Rows near named flat spaces through zero (a row that begins with a name and a colon came from that space)
pemadsoge: [ 24   2   0   1  -8  -8  18 -15 -11 -22  -6  14 -14  19  -4 -16  16  17
  18  -3 -16  -4  23  14  -6 -23 -17 -16  14 -16]
gobonfis: [ -9  -3  18  -6  -3   6  26  23 -33  36 -48 -36  19 -48   3 -12  20  -9
  -3  45  10  -5  -9 -62 -13  41  39  20  -9 -12]
futogipu: [-29  11  -7  28  22   0 -10  -6  22   9  -7  24 -11 -34   8   5 -10  -6
 -27   2  20 -12 -12   1  12  16   9  21 -23  13]
gibnavon: [ 53   4 -14 -11   5  26  -7  12 -62  -2 -11 -26  31  10 -33  19  -1  -1
 -12 -44 -16  22 -26 -27   6  -7  -5 -39  43 -45]
futogipu: [ 21 -23 -33  -2  15  10  10 -24 -11 -25   5 -10   6   1  22   9  13  19
  17   8  12  13  -5  20  -7   7 -23  -4  37  -9]
gobonfis: [  8   4  -3 -26 -13  -4 -12  30   4 -17  29 -41   4  44  -2  17  -7  -7
  30  -6  -2   4   1  39   0  -4 -19  -7  -3   5]
futogipu: [-21  -4 -17  34  30  12   4  -4  52   7  13  28  33  -2  38   8 -14 -12
 -10  -3  14  19   6  15  15  18   5 -15 -39  35]
pemadsoge: [ 16  -7  15  26  24   6 -19 -18 -49  -4  17   1  44  55 -55 -23  -1  59
  -6 -18 -36  52  28 -31  26  -8  -4 -38   3 -35]
gibnavon: [ 28  15   4  -1   5  19 -35  16 -26  -5 -32 -29 -27 -16 -12  17  14 -51
 -12 -35  -4  -4  11   3  45  -3 -18  -4 -15 -50]
pemadsoge: [  6  21   2   2   1   3  20 -15 -13  -8 -14  16   3 -11  -4  -1  10  14
  -6   3  10 -17   7  -3 -14  -5  -5   8  19  -3]
gibnavon: [-25  -6  -8  19   9 -21  10 -14  16  21  14  39 -25 -27  10 -18 -15 -19
 -23  10  -8 -10 -10  -5 -10 -10  17   6  -9  20]
pemadsoge: [ 31  47 -18   0  -6   5  28  -9 -26  -5  14   0   5 -29  -6 -13   4 -22
   0 -22 -13   0  46 -12   5 -10 -14 -16  33 -14]
futogipu: [-12  14   4   3   9  -7 -19  12 -48   5 -21 -29 -31 -29 -30   1   4  10
 -14  17  12 -25 -26 -14   4  17   3  34   8 -30]
futogipu: [-12 -19  -3 -18  27  -2 -15  -1 -24   7  22  -9  12  29  -7  25  -6 -35
 -31   5   2  10 -24  18 -17 -11  -1  15   1  -3]
gobonfis: [-10 -25   2 -14 -25 -15  -5  -6  51 -10 -13  32 -35   0  12   8   1  -8
   0  -2   5 -16 -20  20 -11 -14   9  21 -14  19]
futogipu: [  4  20   9   4  -2  12 -18  10 -12  24  -2  -1  -2 -27 -13   2 -14 -30
 -25 -29  -8  -3  -4 -28  20  -4   8 -11   0  -9]
gibnavon: [ 11 -42 -32  -9  -4 -15  -1 -39  20 -15  32  33  -9   9  -2  -5  -3  -3
  -8 -16 -22  36   4   5  -6 -20   1   0  23   3]
gibnavon: [  5   2   3   0   5 -10  -2 -28 -34 -10  35   4  -1  25 -26 -20  -2  36
   3   1 -19  11  22  -1  -6 -21 -18  -6  34 -10]
gobonfis: [ 24  81  21 -10 -19   9  16  18 -43 -10 -77   7 -21 -49 -50  16  30 -33
 -38 -27  15 -52  11 -25   0  -3   8  39   2 -46]
gibnavon: [ 26  24 -39  11  17   4  13 -24 -37 -34 -13  16   5 -17 -34  14  10  38
 -20 -20  13   1 -15  -1  -8   7  -9  15  47 -30]
gibnavon: [ 12  50   7  16  15   6  13   7 -25 -10 -32  -2  -2 -14 -11  -1  24 -29
 -12  -6   4 -15  43   5  19   3 -12   7 -24 -30]
gibnavon: [-15  19  22 -12 -23  19  21  11   2  22  -7 -33  30 -35  23  -7  -2  47
  30  35  32 -21  -3 -38 -20  36  10   8  29  33]
gibnavon: [ -5 -14 -22   7   7 -12 -12 -21   7 -10  39   5 -17   4   4  -9 -11  10
   7  -2  -9  14   8  17   8  -6 -15  -1  14   5]
gobonfis: [-41  22  23  19  48   9 -35  12 -37  19  -5 -15   4   3 -18  22 -10 -10
 -44  14  27 -23 -27   8   8  12  -3  28 -25  -8]
futogipu: [  5  22  10  -5 -12  11 -12  18  12   0   0  -9  -7   1   7  12 -10  -8
   9 -20   7 -20  -5  14   9  -7 -13 -13  -1   7]
pemadsoge: [ 13 -29  -8 -24  -1   6  13  26   0  -4 -27 -24  16  19  19  26  13 -23
  11  14  11   2 -36  15 -23   9   9  -1  -9  -4]
gobonfis: [ -2   3  -2 -11  -8   0  -6   5  15 -12  -1  -9   5   5  -6  11   5  -5
   3  -3   6   8  11   7   6  10   1  18 -12   1]
futogipu: [-24 -13  13  -6  27   7 -26  10  -7  -8 -21 -18  -1  25   4  35   8  -2
 -13  21  34 -18 -35  34  -6  11  -9  33 -21  -4]
pemadsoge: [ -7 -13   9   5  -7 -13  12  23   6  25  41 -11  41  39  -7 -29 -21   9
  20   8 -37  40  18 -23   0   1  22 -42 -24  20]
futogipu: [ 22 -17  21 -41 -18  -5   2  15 -43  10  13 -27  19  47 -27  -1   4 -20
   2  -3 -32  17   0 -15 -21 -27   6 -17  16 -18]
pemadsoge: [-35 -15  -1  -8  19  -7 -21  -4   8  20  -5  22 -11 -18  -7  27  -9 -52
 -59   1  13  -6 -38  -1 -11  -1  25  46 -22   8]
gobonfis: [  7   5  -6 -30 -19  -1  42  14  12  -8 -13 -32  -6 -18  48   4  25 -33
  37  37  20 -23  20  24 -26  13  -9  17   4  13]
gibnavon: [  3   1 -17   5  10   5  -9  13   1   2  -1  -6  -3 -11   4  15 -10 -16
  -9 -13   6  -1 -26   7   7   7   1  -5  -2  -3]
futogipu: [ 21  11   4   2 -11   8  -7  14  -9   6  -9 -14  -2  -9  -8  -7   0 -12
   7 -21 -15   6  14 -18  23  -1  -1 -22  -4 -18]
gibnavon: [  5   9  -7  30   7 -15  33 -21 -10 -10  -8  29  -3  -6  -6 -35  12  38
  10  16 -12   1  26 -10  -6  -1   2 -10   4  -7]
pemadsoge: [  7   5  23  -6   3  12  -7 -10 -24  -6 -31   5  -3   8 -11  11  15  10
 -13  -2  11 -20  -8   0  -7 -12  -9   9  11 -18]
pemadsoge: [  0  -5   0 -14   0  -9  -3   5  -1   3   4   4 -14   7  -1   9   0 -47
 -16  -7  -9  -3  -3  14  -6 -18   2   7 -11  -4]
gobonfis: [ -6  13  17  -3  -8 -14   2  10  -2  15   0  19 -28   1  -4  -8  -8 -35
 -14  -7 -15 -27  -7   6 -10 -30   4  -6 -11   4]
gobonfis: [ 23 -18  -5  -3 -11   4  -4   3 -16 -11 -13  -4 -12  12  -4   4  -4  47
  19  -8   1 -13 -50   3 -14  -9  -8 -23  38 -10]
pemadsoge: [ 10  -4 -33  -6  -4 -12  21   6  16  -8   9   0 -12 -15  19   1   1 -34
   9   0  -4   4   2  17  -7   2   1   0  -1   5]
gobonfis: [  1 -25  33   1  -2   1   0 -10 -23  24   4   7   6  24   0 -25  -3  20
   4  11 -23   2  -3 -24 -12 -24   3 -32  12   0]
gobonfis: [ -6 -40   3   2 -15  -7 -27 -13  39  -5   2  29  -6  20 -14  -1  -9  30
  -2 -17 -13  24 -18  -8  11  -6  15  -2 -13   9]
pemadsoge: [-25  -9 -11  -4  14 -10  -6 -11  11 -19   7   9   3  16  -9  21   1  21
 -12  17  23  -1 -21  25 -18  10   1  41  -3  12]
futogipu: [ 26  13  15 -34 -28   7 -13   8 -10   5  19  -6  -7  16 -12  10 -11 -37
  -4 -41 -21  -6   5   2  -1 -39 -13 -22  25  -5]
pemadsoge: [-17   0  36  -1 -22   9 -44  -6  14  28  -3  -1 -39 -36   1 -11 -13  -8
  -8 -14  -3 -18   5 -28  31  -7   1   5  -2   3]
gobonfis: [  9 -11  25  -4 -18  -3   0   5  -3  11  -7   5  -3  17  -8 -18   1   2
   8  -5 -25   3   7 -18   2 -18   7 -24  -7  -6]
gobonfis: [-42 -22  13  41  25 -13 -38 -12  29  29   5  51 -16  -5 -14 -12 -24 -11
 -48 -12 -15  13 -16 -18  27  -6  28   2 -53  11]
pemadsoge: [-10   2   7  -4 -21 -16 -17 -17  30 -16   6  18 -65 -13  12  -8   1  -5
  11  -2   2 -32  13  32   8 -23 -21  20   1   7]
gibnavon: [ 32   5 -11  10  16  16 -35  19 -45  10 -10 -26 -22 -15 -16   9  -8 -42
 -18 -42 -19   4 -19  -9  38 -10 -13 -33   6 -49]
gibnavon: [ -3  -8  28 -19 -19  -2  12  -7   9  -3 -21  13  12  20  -8  -1  18   8
   0  11  -1  -2  13  -9 -18  -9  12  15  -9   4]
futogipu: [ -1   4  21 -25 -20   2 -14  18   9 -11 -20  -5 -27  19   3  26   1  -1
   7  -5  19 -43 -37  33 -17 -18 -13  12   4   6]
futogipu: [ 41 -33 -17 -16 -38 -29  44   9  -6 -14 -12   0 -14  18  -5 -33  17  18
  45  10 -41  15  -1 -11 -25 -14  15 -30  15 -16]
[ -6  -9   5 -15  -2  -6  25   0 -26  10  21 -15  33  21  -4  -8  -3  34
  12  31  -1   6 -12 -14 -39   4   9  -2  29  15] -> futogipu
[-16   8 -11   7  14   1 -15  -6  11  -5   0  12 -23 -19   8  18  -8  -9
 -18  -4  22 -22 -23  23   1   1  -9  22   2   8] -> futogipu
[ 12 -30 -21  -2 -11   5 -16  16  32 -16 -17 -29 -31 -12  36  10   5   1
  39   2  13  -3 -21  26  20  19 -13  -6  -8  -3] -> pemadsoge
[-34  11   2  24  25  -3  -2  -5 -13  14  -4  -1   8 -27  -9  -8  -3  22
 -19  28  18  -3  -4 -21   3  30  15  29 -12   4] -> futogipu
[-18   9  17  12   3 -29  42 -31   0  -1  13  51   8  23 -12 -36  11  16
  -8  28 -20   0  45  -3 -30 -24  10   8 -11  15] -> gibnavon
[  4  -6   7  20  -9   4  33  28   4  28 -21  -6  40  -7   9 -26  -5  31
  23  18 -10  13 -12 -47  -7  27  35 -39 -16  13] -> futogipu
[  2 -25 -10  17  38  23 -10  21 -13   0 -40 -18  37  14   7  31   6  14
 -10   7  25  12 -53   1   4  33   9  -7 -21 -15] -> pemadsoge
[  0  12 -21  16  12   1   5   3 -17   5 -24  10 -12 -45 -10   7  -5   7
 -23  -3  15 -17 -41 -18  -6  16  15  13  15 -10] -> gobonfis
[ -7 -13 -10   3  -3 -10  -9  -5  10   8  15  19  -1  -4 -18  -3 -16   5
 -17 -13 -12  15 -18 -17   0  -2  19   1   2   7] -> gobonfis
[ -7  21  16  12  27  14 -10 -15 -36   1  -5   3   7   4 -10   6   3  10
 -22   2  13 -15   2   2   1  -7 -17   5  12 -12] -> gobonfis
[  1  38 -27  -8  -4 -10  39  -3  12  -1  15   7  -2 -42  16  -3   7 -61
  -9   3   2  -5  45   6  -8   4   3  22  -2  11] -> gobonfis
[-22  -9 -10   0  19  -2  -7  -2   1   5  20  -9   5   0  11  11 -10  -2
  -7  17  15   0 -17  13  -9  11  -1  15   1  15] -> gobonfis
[ -9 -51  22 -35 -29  -2 -43 -13  28  -3  27 -21 -22  29   8   2  -4   7
  24   3  -9  16   5  10  10 -13 -11   9   5  11] -> gibnavon
[ 14  11   8 -28 -36 -12   7  12  16  -8   0   3 -12  11 -13   0   4 -25
   8 -17 -16  -4  18   5  -6 -18   5   4  -6   1] -> gobonfis
[-12  -8 -12  -6 -11  12 -44   0  32  -9  -1 -36 -46 -47  28  16  -3  -4
  19   0  30 -14  -5  17  37  29 -20  31   3   2] -> gibnavon
[-15  15  -1  25   4  -2  -2  13  -2  30 -21  14 -12 -52  -9  -9 -15  -4
 -26  -3   3 -15 -29 -39   8  17  30   3 -12   1] -> futogipu
[ -4   3  -5  16   4  -3  20   4  -5   7 -12  13   8 -12   0  -9  -5  32
   1  12   6 -10 -26 -16 -17  10  15  -7   8   9] -> gibnavon
[-32  31   9  23  42  36 -37  11   4  21   7 -16  30 -17  16  34 -22 -15
 -31 -10  40 -10 -13   7  28  26 -11   6 -19  18] -> futogipu
[ 17   3   1  11  -4  -3  43  -7  -2   2 -28  29  21  -5   0 -21  18   4
   0   6 -14   9  20 -26 -13  -2  20 -16  -7  -5] -> gibnavon

Rows near named flat spaces through zero (a row that begins with a name and a colon came from that space)
paro_mig: [-24  20  26   2 -39  12  24 -55  20  44 -48 -10 -12   0 -14  11   4  27
  -4 -24  -6 -30  21  22  52  56   9  12   4 -18]
kofif_dobi: [  0 -20  17   8   6  14  23 -22 -30  28  14 -32  -3  -4 -56  -9 -18  35
  -3 -12 -23  18   6  16  18 -21 -19  16 -39 -23]
paro_mig: [-15  16 -31 -21   3  17  42 -14  -2  15 -21   4   8   5  -2  11 -12 -27
 -11  37  27 -12  -7  -4  30 -12   3  12   0 -13]
fosak_lefe: [ -9 -20  21  -6  -5  -2 -12 -15  -6   7   4  17   1   6 -32  -4   4  13
   1  15  11  -6 -21   2   4  -1 -25  -2  -3   0]
duf_tosir: [-24  15 -10  12 -31 -15  40   8 -13  -4 -14  15 -14 -21  -5  17   9  -1
  -5  27   5 -18  -1 -25  10 -14  31   1 -18  20]
paro_mig: [ 14  27 -43 -14  31  19  31  10  14  -6 -16 -26  25   0  35   9 -23 -43
   2   0   9  10  13   5  15  -6  14  10   8 -23]
pimu_naruf: [ -1  30 -45  14  -1 -16  54  29  -4   2 -52 -50  25 -47   0  31   6  29
   3  31  31 -44  21 -28  19 -21   1   3 -31  -5]
duf_tosir: [ -2   7 -46   4  31  26  23   6 -14  19  17 -46  14  12 -10 -10 -28  10
 -19  -7  -1   6  24   7   6 -49   1  31   1 -17]
paro_mig: [ 20   0   8  -8   1  -1  -8  -4 -21   5   5  -3 -24  -7  13   2   9  -7
   1  -3 -14  19  11   4 -19  15  -5 -20 -32   8]
duf_tosir: [ 23  -2 -13 -19  30   9 -10   6  -4  -6   6  -8   9   4  16  -1  -7 -25
   5   7   8  18  -3   6 -13  -2 -18  -9  -7  -9]
paro_mig: [-38 -16 -22   7  16  -1 -22  13  -9 -14  29  26  20  23 -33  -4  -9  -2
  -9  35  45 -25 -30 -16 -16 -67 -11  17  16  29]
duf_tosir: [ -5   5 -18  19  38  -7 -31  15   1 -11 -18 -46  43 -13 -16  21  -6  25
  21  -5  48 -38  11   0 -16 -30 -33   2 -27  14]
kofif_dobi: [ 12 -45  27 -13  25   6 -50  -2 -25 -11  63  32 -11  30 -24 -27  -7 -15
   0   1 -11  43 -31  10 -37 -25 -30  -9  -4  10]
paro_mig: [  3 -30  10  -5   8  -7 -24  16  11 -17  25  27  17  14 -15 -21   1   6
   0  16   6   5 -35  -7  -9 -17 -21   2  37  -6]
duf_tosir: [-25  -7  36  25 -27 -17 -18 -10   8  -3  -7  12  -3  -6 -26   6  11  31
   9 -17  -1 -24  -4   0   3  11   4   1  -2  19]
duf_tosir: [ 24 -12   3   0  35  -2 -10  13   0 -17  -1 -26  30 -13  -8   5 -12  -4
  23  -5   7  12  -7   6  -8  -9 -28  -7 -22 -15]
kofif_dobi: [-23  25 -21  19 -13  -7 -10   9  15  -1 -15  -6   1   1  20  10  10  14
  -7  -9  17 -37  21  -9  -6  -2  23   7  19  26]
fosak_lefe: [-22  -9  29  10 -21 -15   7  -2  17 -21  -7  38  11  -5 -20   7   1 -10
  15   9   4 -10 -32  -9  17   5  11   2  11   5]
kofif_dobi: [  3 -17  36   5 -15  -4  18 -15  -6   6  -1   1  -5 -12 -31  -3  -2  16
   8  -7 -24  14 -10   6  19  14  -6   0 -18 -18]
fosak_lefe: [-33   8  22  -6 -53 -10  50 -32  -6  18 -37  40 -22 -15 -27  20  15  -2
  -4  40  10 -25 -19 -14  42  24  16  -3 -18   5]
kofif_dobi: [  8  16 -21  -9  14   9  10   2  -1  -1  -9 -11   3  -2  22   9  -7 -26
   1   3   7   5  11   2   0   1   6  -2  -9  -2]
duf_tosir: [ 13  -2  16 -10   0   3  14 -10  -6  -4  -2   8  -8  -6   4   4  -5 -27
  10  -2 -16  25  -6   7   6  18   4 -10 -21 -10]
paro_mig: [  6 -28  36 -16 -22  -6   2 -13  14   8  -4  31   1   5 -24 -17  12  20
  -2  20  -6   1 -35   0  22  27 -26  -5  30 -26]
pimu_naruf: [-28  -9   5  13 -29  -4   8  -3  -3  11  15  20 -14  10 -25 -13   6  29
 -20   7  -7 -14  -7 -10   9 -17  13  16  23   9]
pimu_naruf: [ -9  -3  28   2 -35  -2   1 -17   5  10   5  27 -29   8   1 -10  11   5
  -9 -14 -28   7   0   4   8  29  20  -1  16   3]
kofif_dobi: [  1  11   0  37 -10 -27  24  30  -3 -19 -21 -36  12 -45  -7  20   6  32
  18 -13  -9 -17  18 -18  -1 -11  16  -1 -34   8]
fosak_lefe: [ 13  32 -45 -11  -1  15  21   7 -14  16   5 -16 -32   5  52  -2   2 -21
 -26  -4 -18  16  39  -2 -11   1  34   0   0   6]
kofif_dobi: [-23   3  39  10 -66 -12  -2 -28  -1  24  -6  35 -53   2  -2  -5  31  31
 -18 -13 -29 -14  10  -2   8  44  28  -7  11  21]
paro_mig: [-30  12  29  36 -34  -9 -18 -24  -6  19 -11 -14 -27  -7 -16  11  13  45
   0 -44 -15 -27  35  10  -2  19  21   4 -24  31]
duf_tosir: [ 32  -9   8  -2  28 -13   1  21   6 -27 -17 -22  35 -29  -2  13  -5  -8
  33   5  10   9 -14  -3  -3   4 -28 -16 -27 -19]
paro_mig: [ 14 -13  24 -16  -1  -1  15 -12  21   2 -27   3  24  -9 -17   0  -1   4
  15  13   6  -1 -26   6  32  30 -29  -4   9 -38]
fosak_lefe: [ -6  -5  12  20  10   7  -8 -11  -4   9   7 -31   7   1 -25  -2 -14  26
   6 -35 -13   2  17  17   3  -9  -4  14 -16  -5]
pimu_naruf: [ 25   0  -7  -9  16   9  18  -1 -18  10  -2 -29  -3 -12   1   1  -7  -2
   2  -2 -13  22  13   7   1   1 -11  -5 -31 -19]
pimu_naruf: [ 18  -4   2 -19   2  15  -6 -18 -31  24  22   0 -40  12  10 -12   4  -9
 -16  -4 -24  33  15  13 -17  10  -5 -12 -23   2]
duf_tosir: [ -1   1   0   1  31  19 -30 -21  -3  12   4 -29  11  15  -9   3 -17   1
   7 -29  11   0  17  26  -7  -5 -20   6 -17   1]
paro_mig: [-14  -9   5 -13 -20   0  21 -13  -5  14  -6  26  -7   3 -22  -3   6   4
 -11  35  11 -10 -22  -9  20  -1  -8   2   6  -6]
fosak_lefe: [ -5  32 -39  -2   3   6   9  -3   1  22 -33 -34   3  -6  20  16   6  14
 -11   7  29 -35  33  -2   5   2  -1   3  -6   5]
kofif_dobi: [ -9 -31  34 -13  12  11 -44 -22  13  -9  32  43   7  38 -19 -19 -12 -24
   6  -8   1  19 -36  19  -5   3 -18   3  30  -1]
pimu_naruf: [  2 -17  21 -12  10  14 -30 -23 -16   7  30  18 -19  24 -10 -11  -6 -17
  -2 -11 -10  26  -7  19 -15   2 -11  -5 -11   7]
fosak_lefe: [-17  -4   6  -3  11  17 -25 -32  -6  23   2  -8   1  21 -23   0  -8  10
  -3 -11  17 -12   6  20   2  -3 -21   8  -9   6]
pimu_naruf: [ 50  39 -33 -22   0  -1  31  13 -10  13 -40 -39 -25 -33  70  18  20 -16
  -3   4 -13  12  45  -5  -8  45  10 -31 -33 -11]
fosak_lefe: [-24 -26   8   6   3 -14 -45  11  14 -14  13  29  26  18 -31 -10   9  27
   0  24  41 -35 -36 -12 -13 -27 -32   4  37  17]
duf_tosir: [ -1  -1   0  15  11   3   3   1   6   3  -6 -32  21  -6 -18   1 -11  26
   7 -19  -1  -9  10   8  10  -9  -8  14  -3 -13]
kofif_dobi: [  5  45 -70  14  37   9  40  26  -7   0 -34 -77  31 -28  24  30 -20  -4
   4  -3  26 -22  47  -7   4 -36  14  14 -36  -3]
fosak_lefe: [ 31 -39  11   9  43  -4 -57  36   6 -33  54  -9  27  14  -4 -31 -11  11
  12 -27 -16  33 -17   6 -41 -30 -29   0  26  -7]
pimu_naruf: [ -7 -13  -6   1  24   5 -23   7   6 -14  20   6  23  17 -12  -7 -13  -8
   4   2  17  -1 -17   2  -9 -28 -13  10  17   3]
pimu_naruf: [ 25   8   2  -7   4   4  27  -5  -9   8 -18 -27  -4 -21   8   8  -3  -4
   8  -7 -17  18  16   7  11  20  -2  -9 -32 -21]
pimu_naruf: [  4  23 -15   9  21  -6  15  20  47 -34 -44 -21  58 -20  23  25 -15 -26
  32  -9  26 -21  -5  -2  23  11   8   7  18 -20]
kofif_dobi: [  2  21 -26 -17  13  32  38 -30 -17  38 -14 -35  -9   5   1   6 -19 -12
 -14  -3  -3   9  29  19  25   1   2  13 -26 -22]
fosak_lefe: [ 18 -30  30 -16   2  -3  -5  -8 -12   1  12  16  -5  -1 -24 -10   3   2
   7  15  -9  23 -26   3  -1   8 -30 -14 -14 -15]
[-20 -22  22  14  -9 -13 -25   5  32 -12   1  20  30  10 -29 -11   4  33
   6   0  16 -29 -30  -5  10  -5 -16  13  48  -4] -> kofif_dobi
[-12   5  13  26  -3  11  12 -16  -7  10  10 -27  -8  -1 -17   0 -18  13
   2 -47 -34  13  26  18  10  -5  25  19 -20  -2] -> fosak_lefe
[-16  -2 -25   4  -2  -3 -15  19   4  -3  19  16   1  18   4 -13   6  12
 -20  17  16 -18  -6 -15 -14 -30   4  11  39  16] -> pimu_naruf
[  6   0  -1  -5 -12  -4  33   1  10  11 -25 -10  12 -15 -11   0   5  23
  -2  17   2 -13  -6  -7  29  11 -11   4  10 -28] -> kofif_dobi
[ 13   6   4  20  52  27 -38 -14   8  -1  16 -62  25  14   4  -1 -37  -6
  22 -83 -20  25  39  45 -12  -3  -2  17 -18 -11] -> fosak_lefe
[ 15  -7  -2 -21  58  30 -13 -16  -4 -16  22  -3  24  22   2   3 -41 -73
  22 -14   5  46 -13  29  -5 -14 -12   2 -22 -15] -> kofif_dobi
[-19   0  -8   7  10   7  -3   6  32 -17   6  11  32  18  -1  -6 -18 -14
   3  -9  10  -8 -16   2  15 -16  13  24  48  -9] -> pimu_naruf
[ 53 -31  49 -36   1  -8  -4   3   2 -29  18  49 -15  -5  22 -14   7 -56
  22   9 -39  68 -43   5  -9  49 -12 -38  -3 -26] -> duf_tosir
[-10  -7  15  19   0   0 -60  -4  -1   1  31   2 -17  23   4 -14   7  21
  -5 -41 -12  -1  17  13 -35  -1   4   1  13  31] -> paro_mig
[  4  20 -17  21   1 -12  43  20   9  -6 -39 -46  28 -39  -4  21  -4  22
  14  -2   5 -22  17 -12  23  -5   7   8 -21 -16] -> kofif_dobi
[ -8 -12  16   6 -11 -11 -20   3  -1  -8  12  22  -8   4  -8  -5  10   8
   0   2  -1  -3 -12  -6 -12  -1  -1  -5   7  15] -> duf_tosir
[-15   7 -19  24  -1 -22   4  47  63 -44 -20   6  62  -7  14   1  -3  10
  13   3  25 -40 -23 -24  18 -14  16  21  78 -12] -> pimu_naruf
[  7 -13  39  16 -28 -18  25   0   5  -2 -14  -4   0 -28 -26  -1   8  33
  12 -10 -30   4  -8  -3  22  23   1  -2 -11 -20] -> pimu_naruf
[-46 -25  48  27 -37 -29 -29 -16 -20   0   2  36 -13  -7 -65  12  23  45
   7  19  24 -41 -26 -14  -9 -14 -17  -7 -30  46] -> pimu_naruf
[ 10  17 -39 -20  21  24   5  -4 -12  16  10 -13 -13  18  31  -4 -10 -29
 -18   2   1  16  21   8  -8  -8   7   3   0  -2] -> pimu_naruf
[ 26   2  31 -30   2  -9 -49 -15  23 -13 -29  30  -3   1  41  14  23 -37
  25   2  20   0 -14  11 -16  70 -26 -43   0   7] -> duf_tosir
[  5   5 -39 -22  36  25 -17  -3 -14  10  22  -7   0  28  17  -7 -14 -29
 -15   9  19  12   8   9 -19 -27 -11   5   4   5] -> kofif_dobi
[-13  17 -31  19  -8 -15  24  39  46 -24 -23  -5  42 -10  17   2   0  13
   0   8  16 -36  -6 -24  22 -13  23  22  62 -12] -> pimu_naruf
[ 19  -6 -12   4  28  -3 -29  29  14 -25  17  -9  21   5  21 -10  -5  -7
   8 -13   1  10  -2  -1 -24 -13  -6  -2  22  -1] -> fosak_lefe
[ 12  14  -8  -2 -29 -13  35   9  -7  11 -25  -8 -20 -27  16   7  21  19
  -9  17 -11  -8  14 -17   9  20  11 -11 -11  -5] -> kofif_dobi
[-28 -27  21  20   8  14   0 -26   3  23  10 -24  29  15 -76 -14 -25  54
  -1 -19   2 -15  -9  20  31 -30 -28  37   8 -25] -> kofif_dobi
